Below are the code and all the weights of a small trained network. Each question names an input and a class and asks about switching units off, where a switched-off unit gives its printed mean instead of its output.

import numpy as np


def w(rows, s, z=0):
    codes = np.array(rows[::2]) - 128.0
    scale = np.full(codes.shape[1], s)
    scale[-1] = z or s
    return codes * scale


def f(y):
    return y / 2 * (1 + np.tanh(0.7978845608 * (y + 0.044715 * y**3)))


def log_softmax(a):
    a = a - a.max(-1, keepdims=True)
    return a - np.log(np.exp(a).sum(-1, keepdims=True))


def net(x, mask):
    res = np.array(x, float).reshape(1, 5) / 4 @ E
    y = f(res @ A[0][:, :-1].T + A[0][:, -1])
    res = res + np.where(mask, y, B[0][:, -1]) @ B[0][:, :-1]
    return log_softmax(res[-1] @ U[:, :-1].T + U[:, -1])


A, B = {}, {}
E = w([
[99,167,115,5],'x0',
[27,147,195,126],'x1',
[127,95,212,139],'x2',
[106,32,142,118],'x3',
[182,183,176,112],'x4',
],0.013)
A[0] = w([
[160,79,103,95,156],'neuron 0',
[159,176,113,202,53],'neuron 1',
[157,85,199,169,213],'neuron 2',
[147,161,66,215,175],'neuron 3',
[156,132,154,57,139],'neuron 4',
[101,100,50,168,194],'neuron 5',
[47,95,184,204,95],'neuron 6',
[115,108,92,131,37],'neuron 7',
[153,158,111,206,67],'neuron 8',
[124,217,179,49,78],'neuron 9',
[156,145,115,201,99],'neuron 10',
[167,227,101,58,198],'neuron 11',
[62,163,144,108,62],'neuron 12',
[151,162,84,247,138],'neuron 13',
[203,101,120,116,43],'neuron 14',
[134,196,109,59,149],'neuron 15',
[138,86,241,108,181],'neuron 16',
[110,114,99,117,18],'neuron 17',
[11,111,101,124,80],'neuron 18',
[119,82,229,107,187],'neuron 19',
[61,88,65,198,165],'neuron 20',
[139,107,115,108,39],'neuron 21',
[62,114,201,151,3],'neuron 22',
[143,155,147,52,120],'neuron 23',
[108,93,15,128,132],'neuron 24',
],0.014,0.0036)
B[0] = w([
[30,102,82,169,177],'neuron 0',
[173,157,186,101,193],'neuron 1',
[199,137,210,179,222],'neuron 2',
[215,107,203,169,228],'neuron 3',
[122,166,73,165,182],'neuron 4',
[156,58,160,138,215],'neuron 5',
[96,159,207,65,244],'neuron 6',
[135,105,124,120,146],'neuron 7',
[151,176,228,120,194],'neuron 8',
[121,212,55,110,229],'neuron 9',
[185,156,202,134,195],'neuron 10',
[139,222,119,21,247],'neuron 11',
[94,187,148,135,191],'neuron 12',
[207,137,246,132,245],'neuron 13',
[6,163,75,176,171],'neuron 14',
[179,186,72,61,219],'neuron 15',
[182,161,123,232,234],'neuron 16',
[109,105,124,116,141],'neuron 17',
[53,122,199,91,229],'neuron 18',
[168,149,174,193,232],'neuron 19',
[180,89,175,102,232],'neuron 20',
[90,115,102,137,133],'neuron 21',
[124,170,207,151,209],'neuron 22',
[124,152,75,144,194],'neuron 23',
[167,2,103,120,235],'neuron 24',
],0.0095,0.013)
U = w([
[95,12,139,38,179],'0',
[188,152,207,137,174],'1',
[149,39,126,227,148],'2',
[93,212,56,41,63],'3',
[117,83,2,105,71],'4',
[44,205,161,151,193],'5',
[41,112,181,75,2],'6',
],0.0087,0.0054)

Each question gives the input, the list of numbers given to net, and the class t.
The units are the neurons (one row each of A and B). Each row of codes is followed by its name. A weight is (code - 128) times the scale printed after its matrix; where a second scale follows, it is the last column's (A, B and U).
mask holds one flag per neuron, in row order. A switched-off neuron (its flag False) gives its mean, the last column of its row in B, instead of its output. The means were averaged over made-up inputs and are rounded, as every weight is.
A unit's drop is (log p(t) with every unit on - log p(t) with that unit switched off) / (log p(t) with every unit on - log p(t) with every unit switched off).
The circuit of an input: a set's keep is (log p(t) with only the set's units on - log p(t) with every unit switched off) / (log p(t) with every unit on - log p(t) with every unit switched off). Starting from the 12 units with the biggest drops (on a tie, the unit counted first), units are removed one at a time, each time the one whose removal leaves the highest keep (on an exact tie, the one counted first), for as long as the keep stays at least 0.8.
units of the circuit, in order: the units of the circuit, biggest drop first
k most important neurons: the k neurons with the biggest drops, biggest first
drop of u: that unit's drop, to one decimal
input [7,4,-1,7,-6], class 6: units of the circuit, in order -> [neuron 18]
input [3,2,4,2,-2], class 5: units of the circuit, in order -> [neuron 13; neuron 3; neuron 24]
input [5,-1,-6,-1,-5], class 0: units of the circuit, in order -> [neuron 24; neuron 16]
input [3,6,0,-1,-5], class 5: 2 most important neurons -> [neuron 24; neuron 12]
input [-6,-2,-7,4,-3], class 2: 3 most important neurons -> [neuron 24; neuron 11; neuron 5]
input [7,6,5,5,-8], class 5: 2 most important neurons -> [neuron 16; neuron 19]
input [-8,-8,2,6,-7], class 2: 2 most important neurons -> [neuron 24; neuron 0]
input [-4,-3,-2,1,-8], class 2: 2 most important neurons -> [neuron 24; neuron 11]
input [1,-2,7,6,-4], class 2: 2 most important neurons -> [neuron 11; neuron 13]
input [1,2,-4,3,-2], class 0: drop of neuron 17 -> 0.0
input [-2,7,2,-8,-6], class 5: drop of neuron 5 -> 0.1
input [4,7,-6,5,-7], class 0: drop of neuron 24 -> 0.3
